Moves between objects:
w448: ω>w951, χ>w359, κ>w158, π>w378, ζ>w140, φ>w593
w864: ω>w164, χ>w764, κ>w523, π>w119, ζ>w664, φ>w834
w204: ω>w211, χ>w323, κ>w538, π>w314, ζ>w764, φ>w676
w119: ω>w1, χ>w523, κ>w627, π>w913, ζ>w730, φ>w864
w897: ω>w834, χ>w863, κ>w211, π>w764, ζ>w802, φ>w913
w272: ω>w593, χ>w905, κ>w886, π>w359, ζ>w544, φ>w994
w659: ω>w678, χ>w726, κ>w930, π>w152, ζ>w676, φ>w19
w168: ω>w747, χ>w340, κ>w502, π>w561, ζ>w260, φ>w41
w951: ω>w140, χ>w448, κ>w378, π>w673, ζ>w256, φ>w544
w886: ω>w359, χ>w690, κ>w263, π>w729, ζ>w448, φ>w905
w381: ω>w994, χ>w887, κ>w547, π>w905, ζ>w644, φ>w158
w143: ω>w340, χ>w673, κ>w644, π>w685, ζ>w168, φ>w140
w729: ω>w158, χ>w263, κ>w117, π>w887, ζ>w378, φ>w886
w1: ω>w730, χ>w119, κ>w913, π>w616, ζ>w964, φ>w164
w747: ω>w260, χ>w168, κ>w561, π>w238, ζ>w655, φ>w414
w673: ω>w143, χ>w378, κ>w994, π>w644, ζ>w340, φ>w951
w164: ω>w664, χ>w864, κ>w119, π>w1, ζ>w419, φ>w802
w118: ω>w117, χ>w802, κ>w164, π>w664, ζ>w887, φ>w26
w930: ω>w152, χ>w77, κ>w414, π>w433, ζ>w323, φ>w726
w764: ω>w864, χ>w211, κ>w432, π>w523, ζ>w164, φ>w897
w905: ω>w272, χ>w547, κ>w690, π>w886, ζ>w593, φ>w381
w593: ω>w544, χ>w272, κ>w359, π>w448, ζ>w334, φ>w644
w158: ω>w378, χ>w729, κ>w887, π>w381, ζ>w673, φ>w359
w802: ω>w118, χ>w834, κ>w864, π>w164, ζ>w117, φ>w370
w378: ω>w673, χ>w158, κ>w381, π>w994, ζ>w143, φ>w448
w334: ω>w165, χ>w544, κ>w951, π>w140, ζ>w933, φ>w502
w19: ω>w161, χ>w655, κ>w726, π>w659, ζ>w619, φ>w538
w678: ω>w676, χ>w659, κ>w152, π>w323, ζ>w863, φ>w161
w433: ω>w876, χ>w414, κ>w747, π>w260, ζ>w538, φ>w930
w323: ω>w204, χ>w152, κ>w876, π>w538, ζ>w211, φ>w678
w414: ω>w433, χ>w41, κ>w168, π>w747, ζ>w876, φ>w77
w211: ω>w764, χ>w204, κ>w314, π>w432, ζ>w864, φ>w863
w676: ω>w863, χ>w678, κ>w323, π>w204, ζ>w897, φ>w619
w314: ω>w432, χ>w538, κ>w19, π>w161, ζ>w523, φ>w204
w26: ω>w263, χ>w370, κ>w802, π>w118, ζ>w729, φ>w964
w913: ω>w616, χ>w627, κ>w863, π>w897, ζ>w370, φ>w119
w263: ω>w729, χ>w26, κ>w118, π>w117, ζ>w158, φ>w690
w117: ω>w887, χ>w118, κ>w664, π>w419, ζ>w381, φ>w263
w12: ω>w726, χ>w238, κ>w933, π>w77, ζ>w659, φ>w260
w544: ω>w334, χ>w593, κ>w448, π>w951, ζ>w165, φ>w685
w419: ω>w547, χ>w664, κ>w730, π>w964, ζ>w905, φ>w117
w616: ω>w370, χ>w913, κ>w897, π>w834, ζ>w26, φ>w1
w619: ω>w627, χ>w161, κ>w678, π>w676, ζ>w913, φ>w432
w863: ω>w897, χ>w676, κ>w204, π>w211, ζ>w834, φ>w627
w256: ω>w41, χ>w140, κ>w143, π>w340, ζ>w414, φ>w165
w502: ω>w561, χ>w685, κ>w544, π>w334, ζ>w238, φ>w340
w152: ω>w323, χ>w930, κ>w433, π>w876, ζ>w204, φ>w659
w664: ω>w419, χ>w164, κ>w1, π>w730, ζ>w547, φ>w118
w876: ω>w538, χ>w433, κ>w260, π>w655, ζ>w314, φ>w152
w523: ω>w119, χ>w432, κ>w619, π>w627, ζ>w1, φ>w764
w538: ω>w314, χ>w876, κ>w655, π>w19, ζ>w432, φ>w323
w834: ω>w802, χ>w897, κ>w764, π>w864, ζ>w118, φ>w616
w685: ω>w502, χ>w644, κ>w593, π>w544, ζ>w561, φ>w143
w432: ω>w523, χ>w314, κ>w161, π>w619, ζ>w119, φ>w211
w140: ω>w256, χ>w951, κ>w673, π>w143, ζ>w41, φ>w334
w994: ω>w644, χ>w381, κ>w905, π>w272, ζ>w685, φ>w378
w41: ω>w414, χ>w256, κ>w340, π>w168, ζ>w433, φ>w933
w165: ω>w933, χ>w334, κ>w140, π>w256, ζ>w77, φ>w561
w359: ω>w448, χ>w886, κ>w729, π>w158, ζ>w951, φ>w272
w964: ω>w690, χ>w730, κ>w370, π>w26, ζ>w886, φ>w419
w887: ω>w381, χ>w117, κ>w419, π>w547, ζ>w994, φ>w729
w161: ω>w619, χ>w19, κ>w659, π>w678, ζ>w627, φ>w314
w238: ω>w12, χ>w561, κ>w165, π>w933, ζ>w726, φ>w747
w340: ω>w168, χ>w143, κ>w685, π>w502, ζ>w747, φ>w256
w726: ω>w659, χ>w12, κ>w77, π>w930, ζ>w678, φ>w655
w730: ω>w964, χ>w1, κ>w616, π>w370, ζ>w690, φ>w664
w260: ω>w655, χ>w747, κ>w238, π>w12, ζ>w19, φ>w433
w627: ω>w913, χ>w619, κ>w676, π>w863, ζ>w616, φ>w523
w77: ω>w930, χ>w933, κ>w41, π>w414, ζ>w152, φ>w12
w370: ω>w26, χ>w616, κ>w834, π>w802, ζ>w263, φ>w730
w655: ω>w19, χ>w260, κ>w12, π>w726, ζ>w161, φ>w876
w547: ω>w905, χ>w419, κ>w964, π>w690, ζ>w272, φ>w887
w561: ω>w238, χ>w502, κ>w334, π>w165, ζ>w12, φ>w168
w690: ω>w886, χ>w964, κ>w26, π>w263, ζ>w359, φ>w547
w933: ω>w77, χ>w165, κ>w256, π>w41, ζ>w930, φ>w238
w644: ω>w685, χ>w994, κ>w272, π>w593, ζ>w502, φ>w673

In the rows, 161 stands for zero.

The rows follow the links: the fewer symbols apart two objects are, the more alike their rows tend to be.

Each row is also shifted at random along 2 hidden directions that mean nothing.

Some objects, each with a row of numbers:
w876 -> 224	151	181	144	144	178	159	150	155	153	172	156	145	154	155	162	167	170	135	155	149	152	179	140	138	169	142	160	152	157	145	148	176	132	178	160	191	149	144	198	173	180
w19 -> 167	155	161	147	159	170	171	154	145	142	152	161	144	155	153	163	157	175	137	148	147	138	177	147	143	168	148	167	144	154	149	140	169	129	167	158	174	160	149	199	171	172
w143 -> 152	154	190	158	138	174	144	176	167	174	199	155	170	147	187	175	178	117	181	174	199	178	151	159	199	151	161	152	147	162	167	190	165	182	179	166	164	134	167	140	175	170
w1 -> 171	167	151	165	169	148	178	139	162	146	128	177	166	169	136	160	147	180	154	155	147	152	158	188	142	168	146	156	192	166	170	143	161	144	150	165	164	164	165	163	137	150
w502 -> 161	155	187	156	144	178	150	175	144	163	193	161	158	141	186	178	170	121	175	162	197	160	153	162	204	152	159	153	151	161	170	181	170	170	177	169	170	132	161	147	175	169
w593 -> 200	166	156	165	165	162	151	177	155	159	175	162	157	170	178	155	158	184	184	156	140	175	175	154	185	168	181	168	172	168	168	167	170	183	143	158	142	183	149	142	159	146
w314 -> 145	159	151	160	173	157	176	158	158	173	133	152	165	159	151	171	156	151	134	165	173	140	155	153	131	153	162	168	150	145	158	151	142	143	160	159	162	173	168	193	162	160
w664 -> 140	173	132	179	179	142	168	153	177	158	131	164	170	178	149	148	152	200	166	160	131	170	161	178	143	164	168	165	185	168	163	152	152	176	139	158	139	192	165	148	146	142
w676 -> 169	159	157	159	173	158	172	157	171	177	134	146	171	157	150	166	163	149	136	171	178	153	150	147	124	148	161	168	158	148	154	156	143	152	167	158	159	165	176	190	161	166
w118 -> 188	173	149	173	176	148	163	152	182	165	141	165	170	174	146	150	161	183	167	164	143	176	161	176	146	165	164	160	197	168	166	159	159	174	145	164	151	178	168	148	141	145
w26 -> 80	173	143	183	175	143	165	164	189	183	147	160	184	171	158	158	164	148	174	182	176	186	133	192	162	153	176	159	170	164	167	175	140	190	158	161	141	171	188	128	152	154
w378 -> 128	165	148	177	170	154	156	184	154	163	166	167	163	167	181	163	156	163	190	161	159	164	158	167	197	159	191	167	160	162	175	169	156	194	149	159	137	180	158	131	159	138
w77 -> 136	155	155	159	165	166	157	184	158	177	174	141	158	158	179	163	167	149	157	167	167	159	163	126	159	155	180	176	123	153	150	168	149	168	165	156	151	176	158	180	186	169
w864 -> 118	165	153	164	168	149	181	140	170	144	141	178	156	171	137	149	154	189	150	154	137	156	162	190	137	171	144	159	175	169	158	141	163	143	159	160	172	165	164	165	147	161
w561 -> 118	154	152	157	160	168	160	189	122	147	172	160	146	154	183	170	147	162	171	151	159	135	172	149	192	164	184	171	127	156	165	157	167	161	159	159	156	172	145	164	178	153
w644 -> 168	168	144	170	166	158	149	179	163	155	180	162	155	174	178	149	155	202	187	150	122	173	182	150	187	173	187	170	156	169	162	161	170	187	144	155	141	191	140	143	170	144
w547 -> 101	173	151	177	160	148	156	157	176	148	173	178	162	170	157	148	158	186	181	159	142	183	161	195	180	171	162	153	168	175	164	161	165	178	153	161	161	164	165	126	157	156
w323 -> 237	150	184	142	156	173	173	149	151	166	147	161	162	144	150	179	163	123	129	165	193	136	161	147	139	145	139	163	169	150	163	156	157	129	179	167	184	136	164	202	154	172
w616 -> 215	165	165	158	161	153	177	130	161	146	137	179	163	167	134	164	155	171	148	154	153	150	165	187	141	166	135	154	203	164	167	148	168	139	160	167	175	152	169	168	134	159
w272 -> 161	164	163	170	164	158	159	173	149	165	163	167	169	159	180	177	155	132	186	167	189	162	151	181	205	153	177	158	179	164	189	174	158	184	154	169	144	158	169	131	146	142
w994 -> 205	167	138	164	166	154	165	177	146	129	164	169	141	178	164	149	144	227	187	136	103	158	191	159	184	183	181	175	178	166	169	148	183	172	132	152	142	198	127	143	151	138
w951 -> 96	159	170	174	155	165	143	188	167	186	191	153	177	159	191	171	172	128	190	180	199	184	144	161	203	149	184	158	140	164	167	189	149	200	170	165	146	156	175	126	174	160
w685 -> 162	161	172	164	149	171	144	176	162	164	194	159	154	155	183	160	173	158	186	161	161	180	167	154	195	163	171	157	148	167	159	175	171	182	168	161	159	157	155	142	175	166

The symbols that take the first to the second take the third to the fourth, perhaps in another order. What is the fourth?
Answer with the object's name.
A 169	170	161	175	170	145	169	153	183	184	137	161	183	164	152	168	165	135	166	177	192	175	135	187	150	151	162	155	195	163	176	173	147	178	158	170	152	157	191	142	138	150
B 135	167	158	161	166	148	178	142	163	158	133	177	172	164	141	165	153	150	152	168	174	154	146	195	148	160	146	152	187	161	173	155	151	148	160	169	169	155	182	159	141	157
C 134	159	170	165	155	170	145	182	165	168	197	155	161	156	186	162	172	152	189	167	164	182	160	152	193	158	179	162	144	169	161	179	164	189	163	161	155	163	158	136	178	162
D w378

A 244	161	184	160	150	163	157	155	146	146	166	177	162	158	161	172	156	151	178	152	170	164	165	186	192	161	151	149	210	166	185	169	181	166	161	169	170	139	154	139	136	152
B 159	171	168	175	163	147	157	151	190	180	159	164	185	166	156	159	173	143	176	178	184	192	136	184	164	151	158	150	190	170	168	179	154	185	163	165	156	154	187	130	146	161
C 84	158	143	158	175	157	175	167	149	168	136	159	161	156	159	168	151	152	143	160	170	136	155	158	142	156	168	173	128	148	157	147	144	140	163	158	156	173	164	189	172	158
D w930

A 121	170	145	178	178	141	174	159	170	169	131	169	178	167	149	163	153	153	164	171	179	162	138	188	152	150	166	161	183	160	175	159	146	165	151	164	148	171	181	147	141	146
B 147	168	146	165	171	149	180	139	160	135	135	180	152	174	134	146	147	203	147	147	118	155	172	186	141	176	144	158	178	168	161	134	169	135	149	159	169	176	160	168	144	159
C 152	152	181	152	145	177	153	182	132	171	181	156	165	140	188	190	165	105	169	166	218	146	151	157	201	143	167	155	142	152	178	179	160	167	178	169	167	132	162	157	170	163
D w140

A 80	163	149	171	162	162	146	184	162	160	193	158	154	168	186	152	168	180	192	160	142	181	169	156	194	169	190	169	126	170	157	171	162	195	153	155	144	181	153	131	186	157
B 88	164	157	176	166	153	155	185	151	174	160	165	178	155	186	183	157	112	192	177	211	159	136	190	210	144	187	158	162	159	189	182	148	197	157	169	139	157	179	120	157	140
C 121	166	157	166	166	156	168	144	191	172	148	159	167	170	141	146	172	171	144	171	152	170	149	169	127	161	147	157	156	163	146	153	151	150	167	157	171	162	176	172	161	175
D w314

A 103	154	169	155	159	167	167	165	147	168	161	155	161	149	160	176	163	131	141	167	189	144	151	157	152	151	153	165	126	148	154	157	152	142	180	165	173	144	171	183	178	176
B 190	164	149	161	171	154	174	152	168	167	134	152	160	167	146	154	157	176	135	159	151	152	166	143	118	164	160	172	160	152	150	145	147	144	155	156	158	178	160	195	160	162
C 96	152	159	159	160	171	153	196	132	171	171	154	162	147	191	183	158	114	170	169	201	138	153	154	197	148	184	169	125	148	172	172	146	171	171	165	149	158	164	158	179	156
D w260

A 148	150	175	150	151	174	161	158	154	166	170	155	157	149	163	168	169	141	141	164	174	152	165	149	152	160	150	160	131	155	147	162	160	142	185	164	183	143	160	187	178	182
B 110	158	132	159	173	166	158	191	144	157	166	148	143	165	181	153	148	196	163	147	132	149	180	123	165	170	196	185	114	153	146	148	157	167	148	149	141	198	137	179	184	152
C 130	169	148	158	163	154	172	137	176	146	147	174	157	175	131	148	159	199	146	154	127	164	165	179	128	176	142	156	167	168	150	141	163	138	158	161	173	166	162	167	153	170
D w676

A 167	170	173	172	158	154	155	152	192	178	166	166	179	167	155	167	175	140	176	180	182	194	143	187	164	152	154	147	191	173	165	182	161	185	163	168	161	144	185	130	148	163
B 160	168	142	168	176	145	178	142	159	150	131	177	159	177	140	156	146	187	153	149	136	150	164	185	143	169	158	166	192	165	170	143	160	152	145	160	158	178	163	159	137	147
C 195	161	171	166	158	161	162	168	145	157	166	169	167	161	171	173	151	139	182	163	185	155	156	178	199	155	169	154	191	164	188	171	167	174	153	169	153	152	164	134	144	140
D w263

A 208	163	149	169	163	158	155	177	153	147	171	165	148	172	173	150	154	200	184	150	126	161	178	151	184	172	185	172	172	169	171	160	173	184	141	159	141	189	140	143	158	140
B 115	165	147	170	163	151	162	174	142	146	163	181	160	165	169	164	145	166	186	155	158	159	162	188	200	165	174	161	171	167	178	162	165	179	147	165	144	169	161	130	149	141
C 110	170	149	171	163	151	165	165	149	135	164	184	154	169	160	155	149	186	182	146	138	161	165	195	193	175	169	157	169	173	174	157	170	175	145	162	153	171	156	129	152	145
D w690

A 254	159	162	153	170	160	167	144	171	170	135	150	162	162	144	160	162	166	130	161	161	153	164	135	116	159	147	167	177	154	155	150	159	138	163	160	166	168	157	201	153	166
B 139	165	166	164	162	149	174	140	167	159	137	176	172	165	139	168	160	147	148	171	177	155	144	195	145	157	139	151	182	159	163	154	157	146	165	166	175	147	183	160	141	163
C 92	166	150	169	169	150	168	148	191	182	147	153	173	165	143	153	170	163	144	174	162	174	147	167	127	157	156	161	146	164	145	156	144	157	167	159	165	163	180	170	168	175
D w370

A 212	155	173	149	153	177	157	157	161	157	179	147	148	159	160	151	170	190	145	153	135	163	185	121	140	170	153	165	139	160	139	154	175	144	170	155	182	162	141	196	185	180
B 130	157	161	154	160	167	163	163	152	156	170	156	148	155	160	158	164	178	143	153	145	149	178	142	146	171	152	169	122	159	141	145	165	137	171	156	175	164	148	185	182	180
C 204	164	193	165	145	165	156	146	166	163	175	177	175	154	162	174	171	119	177	173	198	176	144	197	190	155	141	136	203	174	183	179	175	172	174	179	173	120	180	129	141	160
D w381

A 108	170	153	171	172	146	177	152	167	170	129	173	181	158	152	176	157	123	159	179	201	154	132	200	156	148	153	155	184	157	178	163	141	165	161	164	151	154	193	149	141	153
B 97	169	152	176	177	141	170	159	176	186	134	165	191	161	158	171	160	119	169	188	208	169	125	193	159	142	169	156	181	158	183	172	131	186	161	167	140	159	195	136	144	150
C 155	154	178	145	150	176	156	156	162	170	175	152	157	149	161	160	176	143	142	163	172	160	164	143	148	160	150	158	132	157	148	159	161	141	182	161	184	143	159	185	178	186
D w659

A 132	156	157	158	168	159	175	164	159	186	134	147	174	152	161	178	160	119	136	175	205	142	142	154	136	142	163	166	148	145	162	160	132	147	169	162	157	155	181	188	161	166
B 230	163	175	158	159	157	174	127	160	153	138	175	168	162	132	166	155	152	148	159	170	150	155	187	141	161	131	151	210	162	173	153	170	137	164	171	176	140	169	169	131	159
C 141	157	162	156	169	160	174	162	155	184	135	151	174	151	156	182	163	117	136	179	206	140	144	155	141	142	160	168	151	144	162	164	139	145	175	164	161	152	182	190	162	166
D w834

A 226	161	171	159	165	162	167	141	187	181	142	148	175	159	140	159	175	149	134	175	176	168	152	150	117	155	143	155	175	158	151	163	156	149	171	163	173	153	176	189	157	177
B 191	150	187	139	148	177	165	153	150	168	160	155	160	141	157	176	172	119	135	169	200	142	158	152	149	150	138	154	148	149	157	165	162	130	187	167	186	128	170	192	167	181
C 160	173	154	177	172	147	161	150	189	166	153	163	174	173	151	147	167	181	171	170	149	187	156	179	154	166	165	153	187	173	164	168	155	182	147	161	153	173	171	141	149	154
D w864

A 79	163	141	177	172	149	161	188	148	159	162	172	164	166	182	167	147	156	189	167	173	156	150	185	200	161	191	166	156	165	182	167	149	191	145	160	132	175	168	125	156	137
B 247	163	180	160	149	160	155	139	182	150	174	175	165	170	146	150	168	180	175	154	139	183	167	179	165	172	137	143	207	180	163	164	184	169	159	169	175	149	160	139	142	164
C 128	164	142	166	175	155	171	158	175	179	133	147	171	166	152	160	164	161	140	171	166	157	151	150	125	153	168	167	147	156	149	153	139	158	164	158	155	179	173	185	167	167
D w659

A 233	160	178	158	146	174	143	168	164	159	196	159	154	161	177	156	170	174	180	158	149	181	177	144	188	166	165	160	165	165	162	176	182	180	163	162	163	157	143	147	168	163
B 176	155	154	155	163	174	160	184	141	165	170	148	150	155	180	168	159	160	162	157	160	146	172	124	169	158	182	173	135	152	157	160	160	159	157	156	153	175	147	181	178	157
C 205	154	171	149	161	172	153	178	157	182	172	141	161	148	179	169	168	135	156	166	184	156	160	123	159	153	173	170	139	150	156	172	157	162	173	162	158	159	155	183	177	167
D w323

A 116	154	157	158	160	167	159	193	133	172	169	150	162	146	187	182	157	123	167	168	199	140	154	144	184	147	181	171	127	149	169	168	149	169	169	163	146	160	159	163	177	153
B 145	151	162	153	157	172	155	186	126	152	171	160	148	155	182	177	153	150	170	156	171	139	169	145	191	159	175	170	139	155	168	161	166	164	163	161	159	164	145	166	176	155
C 155	161	159	166	169	156	168	145	188	181	146	149	172	161	144	153	170	157	141	174	169	175	149	161	119	156	153	158	162	161	148	159	150	154	170	160	171	160	178	179	162	170
D w432

A 209	149	174	146	148	176	155	174	129	141	183	166	139	154	176	170	154	164	166	148	154	147	182	144	189	169	161	164	154	157	163	159	184	153	165	162	169	153	137	168	170	164
B 75	161	145	167	162	166	147	184	159	147	194	160	144	169	183	148	162	201	187	147	119	170	179	154	194	177	185	171	123	172	152	159	169	177	150	151	151	181	139	135	187	162
C 60	165	131	175	181	151	172	164	181	181	137	145	166	170	153	143	161	175	145	172	149	164	153	159	124	157	178	174	131	154	144	150	129	160	160	151	149	188	174	180	176	165
D w161

A 185	164	157	167	164	158	157	175	150	160	166	166	163	166	175	166	151	159	185	154	165	162	160	167	193	162	179	163	179	163	180	171	166	184	147	166	141	167	157	136	150	141
B 179	166	173	165	152	161	160	158	151	144	170	180	162	160	161	166	159	157	179	158	166	164	161	191	194	164	152	150	190	172	180	167	177	171	153	168	163	147	163	134	144	154
C 71	162	134	166	185	152	175	167	164	175	132	148	168	163	156	162	157	155	142	171	174	145	147	154	130	156	178	177	132	144	158	146	129	158	158	155	146	181	174	181	168	154
D w538

A 188	166	174	164	150	160	160	153	157	146	172	185	164	162	162	163	159	152	179	159	166	168	158	190	191	163	146	150	191	168	178	170	178	168	162	168	164	140	163	131	141	156
B 211	163	169	162	154	160	159	162	145	147	168	179	161	165	165	170	152	156	180	157	165	159	161	183	194	166	159	156	198	165	179	165	176	173	153	169	156	153	159	133	141	145
C 149	167	168	168	155	158	158	152	171	145	173	182	160	169	155	154	161	178	178	159	144	180	162	192	179	170	152	150	183	176	168	165	176	169	153	168	168	153	163	126	152	156
D w905

